Below is a small trained network, with its code and all its weights. Each question gives an input and a target symbol and asks what happens when units are switched off, that is, made to give their printed mean instead of their output.

import numpy as np


def w(rows, s, z=0):
    codes = np.array(rows[::2]) - 128.0
    scale = np.full(codes.shape[1], s)
    scale[-1] = z or s
    return codes * scale


def norm(h):
    return h / np.sqrt((h * h).mean(-1, keepdims=True) + 1e-5)


def f(y):
    return np.maximum(y, 0)


def softmax(a):
    e = np.exp(a - a.max(-1, keepdims=True))
    return e / e.sum(-1, keepdims=True)


def log_softmax(a):
    a = a - a.max(-1, keepdims=True)
    return a - np.log(np.exp(a).sum(-1, keepdims=True))


def net(x, mask):
    ids = ['ΘΞΨΩαβγεζλπτ'.index(c) for c in x.split()]
    T = len(ids)
    res = E[ids] + P[:T]
    u = 0
    for l in range(3):
        q, k, v = (norm(res) @ M[l].T for M in (Q, K, V))
        z = softmax(np.where(np.tri(T) > 0, q @ k.T / 3**0.5, -1e9)) @ v
        res = res + np.where(mask[u], z, O[l][:, -1]) @ O[l][:, :-1]
        u += 1
        y = f(norm(res) @ A[l][:, :-1].T + A[l][:, -1])
        res = res + np.where(mask[u : u + 4], y, B[l][:, -1]) @ B[l][:, :-1]
        u += 4
    return log_softmax(norm(res)[-1] @ U[:, :-1].T + U[:, -1])


Q, K, V, O, A, B = {}, {}, {}, {}, {}, {}
E = w([
[176,95,152,119],'Θ',
[169,145,120,117],'Ξ',
[150,103,94,245],'Ψ',
[78,173,74,168],'Ω',
[217,78,163,123],'α',
[141,93,186,107],'β',
[196,123,163,67],'γ',
[248,46,137,106],'ε',
[191,161,175,57],'ζ',
[197,167,102,143],'λ',
[242,133,140,95],'π',
[164,221,178,154],'τ',
],0.017)
P = w([
[144,81,7,152],'0',
[229,122,184,240],'1',
[119,165,76,90],'2',
[219,122,192,244],'3',
[103,151,100,84],'4',
[222,116,192,243],'5',
[100,151,104,83],'6',
[225,115,192,234],'7',
[101,152,102,83],'8',
[228,111,192,234],'9',
[95,152,105,81],'10',
],0.016)
Q[0] = w([
[70,152,166,140],'0.h0',
[144,137,51,172],'0.h0',
[89,8,101,138],'0.h0',
],0.014)
K[0] = w([
[73,97,82,183],'0.h0',
[140,82,90,61],'0.h0',
[106,146,253,98],'0.h0',
],0.012)
V[0] = w([
[241,102,101,95],'0.h0',
[122,155,199,147],'0.h0',
[4,88,132,27],'0.h0',
],0.0037)
O[0] = w([
[122,92,247,137,255],'0.h0',
[99,254,148,177,90],'0.h0',
[181,133,66,166,17],'0.h0',
],0.0065,0.004)
A[0] = w([
[125,252,126,53,173],'0.n0',
[132,148,195,111,6],'0.n1',
[177,170,155,183,184],'0.n2',
[120,209,112,161,2],'0.n3',
],0.018,0.0066)
B[0] = w([
[81,6,195,129,247],'0.n0',
[152,68,82,162,171],'0.n1',
[124,54,130,185,246],'0.n2',
[215,26,155,135,135],'0.n3',
],0.019,0.011)
Q[1] = w([
[74,149,124,189],'1.h0',
[63,114,124,3],'1.h0',
[200,182,142,210],'1.h0',
],0.016)
K[1] = w([
[40,135,80,144],'1.h0',
[131,211,249,117],'1.h0',
[222,183,41,86],'1.h0',
],0.013)
V[1] = w([
[95,104,17,136],'1.h0',
[207,220,182,129],'1.h0',
[94,251,100,83],'1.h0',
],0.014)
O[1] = w([
[41,117,141,31,140],'1.h0',
[237,53,230,214,67],'1.h0',
[142,11,84,89,4],'1.h0',
],0.012,0.02)
A[1] = w([
[195,117,146,159,112],'1.n0',
[149,140,12,70,3],'1.n1',
[87,75,82,196,84],'1.n2',
[137,150,162,4,133],'1.n3',
],0.014,0.017)
B[1] = w([
[96,109,135,178,230],'1.n0',
[86,100,148,114,128],'1.n1',
[212,123,196,2,190],'1.n2',
[161,63,157,95,252],'1.n3',
],0.016,0.0034)
Q[2] = w([
[191,125,109,236],'2.h0',
[84,151,144,57],'2.h0',
[75,127,7,142],'2.h0',
],0.015)
K[2] = w([
[243,204,39,136],'2.h0',
[98,205,231,133],'2.h0',
[202,161,65,246],'2.h0',
],0.013)
V[2] = w([
[81,254,207,110],'2.h0',
[149,151,51,180],'2.h0',
[53,105,158,11],'2.h0',
],0.0096)
O[2] = w([
[148,254,184,60,173],'2.h0',
[10,55,188,212,18],'2.h0',
[228,251,134,169,254],'2.h0',
],0.009,0.0099)
A[2] = w([
[74,175,91,209,255],'2.n0',
[195,80,131,42,97],'2.n1',
[164,170,3,121,125],'2.n2',
[168,182,154,140,86],'2.n3',
],0.019,0.0086)
B[2] = w([
[54,13,67,99,254],'2.n0',
[68,15,123,55,192],'2.n1',
[118,90,207,255,148],'2.n2',
[156,212,128,94,234],'2.n3',
],0.018,0.008)
U = w([
[89,181,100,85,168],'Θ',
[198,124,130,5,75],'Ξ',
[118,179,98,97,165],'Ψ',
[125,74,100,37,188],'Ω',
[43,176,181,142,42],'α',
[9,140,74,92,51],'β',
[228,168,148,143,150],'γ',
[109,189,122,156,182],'ε',
[161,78,137,164,253],'ζ',
[178,173,147,83,101],'λ',
[64,162,204,200,9],'π',
[57,103,70,145,174],'τ',
],0.015,0.0049)

Each question gives the input, a string of symbols that net reads in full, and the target symbol t.
The units are the heads (3 rows each of Q, K, V and O) and the neurons (one row each of A and B). Each row of codes is followed by its name. A weight is (code - 128) times the scale printed after its matrix; where a second scale follows, it is the last column's (O, A, B and U).
mask holds one flag per unit, layer by layer, with each layer's heads first. A switched-off unit (its flag False) gives its mean, the last column of its rows in O or B, instead of its output. The means were averaged over made-up inputs and are rounded, as every weight is.
A unit's drop is (log p(t) with every unit on - log p(t) with that unit switched off) / (log p(t) with every unit on - log p(t) with every unit switched off).
The circuit of an input: a set's keep is (log p(t) with only the set's units on - log p(t) with every unit switched off) / (log p(t) with every unit on - log p(t) with every unit switched off). Starting from the 12 units with the biggest drops (on a tie, the unit counted first), units are removed one at a time, each time the one whose removal leaves the highest keep (on an exact tie, the one counted first), for as long as the keep stays at least 0.8.
units of the circuit, in order: the units of the circuit, biggest drop first
k most important neurons: the k neurons with the biggest drops, biggest first
k most important neurons of layer l: the k neurons of layer l with the biggest drops, biggest first
input α β π ζ, target α: units of the circuit, in order	2.n0, 1.h0
input γ λ ζ ζ Ξ τ, target γ: units of the circuit, in order	0.n2, 1.n2, 2.n3, 0.n0
input Θ α β Ψ Ω γ, target Θ: units of the circuit, in order	1.h0, 0.n0
input π π γ α α π γ Ξ λ γ, target π: 4 most important neurons	0.n2, 0.n0, 1.n2, 1.n0
input Ω γ β τ Ξ ζ ζ Θ Θ λ, target Ω: units of the circuit, in order	0.n2, 1.n2, 1.h0
input γ Ω ζ π α π, target γ: units of the circuit, in order	0.n0
input Ω ζ ζ π, target Ω: units of the circuit, in order	0.n0, 1.h0, 0.n2
input α ζ ζ ζ, target α: units of the circuit, in order	0.n0, 0.n2, 2.n0, 1.h0
input Ξ γ ζ β τ ζ α Θ, target Ξ: units of the circuit, in order	1.h0, 0.n2, 0.n0, 1.n2
input α π β β, target α: units of the circuit, in order	2.h0, 0.n2, 0.n0, 1.h0
input Ξ ε ζ ζ ζ ζ ζ Ξ ζ τ, target Ξ: 2 most important neurons	0.n2, 1.n2
input Ω Ψ Ω Ψ ζ ζ ζ ε π β, target Ω: 3 most important neurons	0.n0, 0.n2, 2.n1
input β β Ω π π ζ γ γ ζ β, target β: units of the circuit, in order	0.n0, 1.h0, 2.n0
input γ Ξ Ξ λ Ψ γ π γ, target γ: 4 most important neurons	0.n2, 0.n1, 0.n0, 1.n3
input γ γ ζ β β Ω, target γ: most important neuron	0.n2
input Ξ π ζ Ξ ε Ξ γ ζ Ξ γ, target Ξ: 4 most important neurons	0.n2, 0.n0, 0.n1, 2.n1
input ε γ Θ ζ π ζ Ω λ Ξ ζ, target ε: 3 most important neurons of layer 2	2.n1, 2.n3, 2.n0
input γ α ζ ζ β Ω ε, target γ: 2 most important neurons	0.n2, 0.n0
input γ γ ε Ω ζ ζ γ β ζ γ, target γ: 4 most important neurons	0.n2, 0.n1, 0.n0, 2.n3
input π ζ π Ξ ζ Ω γ λ ζ α, target π: 2 most important neurons of layer 2	2.n0, 2.n1
input Ξ γ α β, target Ξ: most important neuron	0.n0
input ε γ β Ξ ζ β ζ γ, target ε: 3 most important neurons of layer 1	1.n3, 1.n2, 1.n0
input β Ξ β π γ Θ τ π, target β: 3 most important neurons	0.n0, 2.n0, 0.n2
input γ γ π Ω Ξ Ψ, target γ: 2 most important neurons	0.n2, 1.n2
input π Ω λ π ζ ζ λ ζ, target π: 4 most important neurons	0.n2, 0.n0, 1.n2, 0.n1
input β α Θ Ξ ζ Ξ γ Ψ Θ Ω, target β: 4 most important neurons	0.n0, 2.n0, 1.n2, 0.n1
